B, the same points measured another way; then each row and its match in B
B:
W: [ -4  -5   3   4   5   8  -1   0 -10   6  -7  15   0   1 -27 -21   4 -15
 -17   6  19  -5  -1  -5   1  18 -15  -2  13  -4   3   3  -6  10   7  20
   2   3  25  -3   5   0 -17  -4  -4 -11 -11  -8]
Q: [  8  -6  10 -10   5  15  -2   8   4  -7  -8   1  13  14 -16 -12  26 -23
 -13   0  19  -4   1  -2  -5   5 -15   1   7  -8  -9   9  -7  17  -3  11
  -5   3  14  -2   4   4 -17  17 -14  -7  12   1]
B: [  6  -4   2  -4  10  17   0   0   9  -6  12  -3  -5  13  -1 -13   4 -12
 -19   5   0  -1   1   4   2   1   0   1  13  -9 -11   5 -10   3  -1   8
 -17   7   3   4   0  16  -8  17  -2   5  18   4]
T: [ 16  -3 -15 -21  -3  -5  -1   6  -3  -2  -9  -3  11  16   6   6   8   4
   9   7  14   5  -3  -5 -12  -8 -12  -3   6  -7  33   4  -6  22 -15  -9
   4  -6   1  -4  14 -16  -1 -11  14  -4 -18  14]
J: [ 27 -16  -4  12  -2  23   4  -1   3  10 -17  -9   3   3  28 -13   5  26
  32   3  -1  13   5  -1   6 -17   6   7   5  -5  -3   5 -14  14 -17  -4
  -7  -2   7   9  15  10   8   3  19  -9   9  23]
N: [ 18   2   3 -14   2  17  -2   1   6  -2 -10   5  12  10  12 -21  16  -7
 -10  11  28   1   4   1   7 -20 -24  -2  -8  -5   0  13 -23   5  -3  14
  -9  -4  -5  10  -3   2 -13  37  -6   0 -13  -5]
C: [  6  -5   1 -16  -3   2   1  -4 -13  -2 -10   6  15  -1 -11  -8  12 -23
  -9  -8  18   1  -1  -4  -2  12  -3  -2   5  -8  18   2 -15  14 -15   5
  15   7  14  -8   8 -12 -20  10  -5 -20  -9  -7]
X: [ 28 -16   7  15  -3  27   2   4  -3  15 -29  -7  15  -5  20 -20  16  22
  43  -4   3  12   6   2  -4 -15  -5   4  -3   1  -9  13 -14  25 -24  -5
   0   4  15   4  24   8   1  -2   8 -16  11  23]
H: [  9  -7  -5 -13  -1   3  -4   2  -3   8  -2  -2  17   5   0  -1   0   9
   3   0   6   4   1  -2 -12 -18   2   0   5  -4  17   7  -9  19 -11  -4
  -1  16  15   0  17 -13  -3 -12   9  -2   2  21]
K: [ 26 -13  -3  -8   2  12  13  14   7  -6 -18  -2  -3  16  22  -4   0  14
  27   5  14  10  10 -12  -4  12   5   5   8 -10  23  -8  -7  11 -13  -1
   1 -19 -13   1  -2  -1   1   8  11  -8 -13   3]
L: [  6  -3   1  -8 -10   4   1  -5 -11   7 -13  -3  16   1   0  -1  19 -16
 -10  -7  -2   2   4 -10  -5 -12  -6   1   0   2  15   4 -12  20   0   5
  -3  11   2  18  11 -17 -14  -8  -4 -14  -8  12]
R: [ 21   1   3 -10   3  19  -3   0   2  -5 -18   3  15   6  10 -23  26 -14
  -2  14  33   1   7   2   5 -14 -33  -3  -8  -6   2  14 -23  13  -6  10
  -4  -6   1   5   0   3 -13  38  -7  -5 -18  -7]
E: [  8   0  -9  -9  -5  -5   3   5   2  -4   1  -2   7   2  -7   4 -12   6
   7   3  20   6   0  -2  -5  22  13  -1   8  -3  25  -7   1  12 -13  -1
  11  -4  16 -11   1  -8   0  14  11  -5 -18   2]
A: [  9   2  -5  -7  -8  -2  -2   3  -1  -3  -7  -3  16   1 -14   1  -2  -2
   7   0  21   2   0  -3  -4  19   7   1   7  -3  17  -4  -4  14 -11   0
  13  -1  23 -19   1 -11  -6  16   4 -13 -14   2]
S: [ 12 -11   7  -9  -4   4   4  20  14  -5 -18  -5  -8  10  -7   5   3  19
   5   9   7   1   6 -10  -2   2  10   0   6  -2  -5  -1   2  -9  -1  11
 -11 -12   8   8   5   5  -5   1  -7  -1  13  12]
Y: [ 22  -8   3  -5   2  17   8  10   9  -5 -21  -8   3   9  12  -4   9   8
  30   3  20   9   7  -6  -7  17   5   7   5  -5  12  -6 -10  11 -11  -4
   9 -15  -4  -5  -1  -1  -2  12   6  -9  -4   6]
G: [  4  -7   4 -14   4  18   3   1  -7 -11 -15   2   7  15  16  -7  17 -23
   7 -19  33   0   6  -7  -4  19   1   5   0 -12   6   3 -13  12 -11  -4
  13  -9 -18  -4   0  -8 -11  19  -6 -17   0  -3]
V: [  9  -6   4  -7  11  16   1   4   7  -8   6  -5  -2  15  -8 -13  16 -19
 -15   3  10  -4   1   2  -1   4  -8   0  11  -6  -6   3  -9  10  -1  11
 -12   2   9   1   1  11 -14  20  -4   0  11   2]
D: [ 14  -7  10   0  -7  27   1  -8  -4   5 -26   1   7  -1  28 -18  28   3
  17  -9  20  11  14 -14   6 -12 -13   7 -15  -4  -3   9 -20   9  -9  -4
  -4  -5  -4  11  10  -2  -8  17   2 -19  -7  11]

[ -1   9   1  -8   1  11   5  20   1  -3  -5  -1  -1 -12  14 -22   5  12
 -10 -21   3  -7  -8   1 -12 -14  10  -1  -1 -11  -4  -7 -13 -12  12   8
  -7   1   5   1  -3] -> A
[  7  -1 -11  14 -16  -2 -10   7   6  13 -10  -1  10 -14  -9   8   5   3
   3  -2   3  -1  -5   5   7   1  15   3  10  -1 -13   5  34  -6   6   3
  10   3  14  10 -10] -> B
[  2  -2 -16   3 -22  16  11   0 -10  14  -7  -4   0   1   6  -3  23 -25
  -2 -15  -4  -5   4   5   5 -14  14 -12   3   1 -15  -6  10  -4   3  10
   0 -12   3  13   7] -> N
[ -9   0   3 -15 -13   2   0   5 -11  -2   7 -10 -11  -7  15  -1   8  14
  -4 -13   9   0  -3   0  -4   0  10   1  -6  -6 -18  -6 -11   5  -3  13
   4   6   2  -3  -3] -> H
[ -2   3   4   6  -5  12  -4  22  -6   1 -25  -6   0  36  13  -7   5   8
   1 -25  -4 -10  -2   7  -4  -8   5  11   7 -15   6  -7 -10 -12  13   9
  -1 -11  20  12   0] -> Y
[  3   4   1  -5   1  10   1  12   1  -2  -1  10  -3  -8  11 -23   7  16
  -9 -18  10  -9 -14   5  -7 -16   5   0  -4  -7   4  -6 -15  -5  14  13
  -5   0   3   2  -6] -> E
[ -3   1   6  12  -8  19  -7  13  -6   3 -20   5  -2  47  14  -8   6   8
   3 -19  -1 -11  -5  11   0 -12   6  13  10  -9   7  -7 -11  -2  14  15
   4  -9  19   9  -1] -> K
[-14  -6  -2 -11 -12   5  -1   1  -3  10  -4   3 -12  -9   7 -13   1   2
  -7   8  -4   8   3  -7 -10   8  16   3  -5  -5 -12  -7  -6   5   2   7
   4  -4   1  -6  27] -> L
[  0  -1 -15   2  -5  16  -5  16  16   8 -21 -12   1  -1   7  -6   5  -9
  -6 -22  -7  -8  21  -2  -5  -9  19  16  -2 -22  -1  -6   1  -6  18  12
   6  -9  12  -2   9] -> G
[ -7   5 -13 -10  -4  11  -1  17   3   2  -9  -4   1 -29   3 -17  -1   5
 -17 -10  -6  -3   0 -11 -23  -7  24   5   0  -7  -9  -5  -5  -3  23   3
   3  -4   9  -6   6] -> C
[ -4  10 -16   0  -9  15  -1  26  -2   1  -4   4   3 -33 -10   2   6  10
  -3  -4  -4   2  -3 -10  -7 -10  12   3   4   1 -13   9  13  -6   4 -11
   3  -7  -1  -2   7] -> W
[  1  -4 -23   6 -21  17  18   4  -9  13 -12  -5  -3   2  13  -6  25 -24
  -3 -25  -7  -5   0   1   0 -17  19 -11   4   0 -14 -10  10 -10   7   7
  -6 -21   4  13   8] -> R
[  3  -2 -16  12 -13   4  -5  14   2  14 -14  -4   8 -21  -1   7  10   1
   0 -10  -1   1   1   5   0  -1  17   3  10  -5 -14   1  33 -12   9   3
   5  -5  15  14  -6] -> V
[  2   5  16   0  -8  16  -6  12 -21  -1 -10   3   2  15  11  22   8  -1
  -5  -2  -6  -7   8  19  -3   2  -9   4  23  -6   1  -3  21 -12   8   9
   4  -4  12   1  -3] -> S
[ -7  -3 -15  -9 -28   8  12   7   1  20 -13 -12  -3  48   9  -7   4 -18
  -5  -9 -11  -1  -3  -6   2  -1  10   3  -7  -6 -10  -2  -2 -13  -2   8
   6  -3   7  -1  24] -> D
[ -4   8  -9 -11 -17   0  15  15 -26   4 -20 -35   1  57  28  -2   4  12
   5 -20  -5  -1  -2 -10  -7   6   9   7   0  -8 -21  -2  -8 -21  -6  -3
   0  -1  18   2   1] -> X
[ -9  -4  -5  -9  -5  12   9  -1 -10   1  12   1 -11  -1  24  -2  12  11
  -4 -22  11  -5  -8  10 -10 -14  17   4  -9 -11 -12 -11 -17  14   2  23
   2  -7  -9  -3  -3] -> T
[ -2   3  -3  -5 -25   1   9   1 -18   9 -11 -21   3  57  20   1  -1  15
   8  -7   4  -3 -14  -5   8   3   2  10  -3  -1 -14  -1 -10  -3  -4   6
   8   3  11   5  -5] -> J
[  5   0 -15   4 -11  12  -1  25  -5   8 -15 -13   7 -30   7   8  14  -5
  -6 -21  -8   2  15   8 -12  -6  24   3  13 -12 -20  -3  34 -19   7   4
   2 -11  14   5   1] -> Q
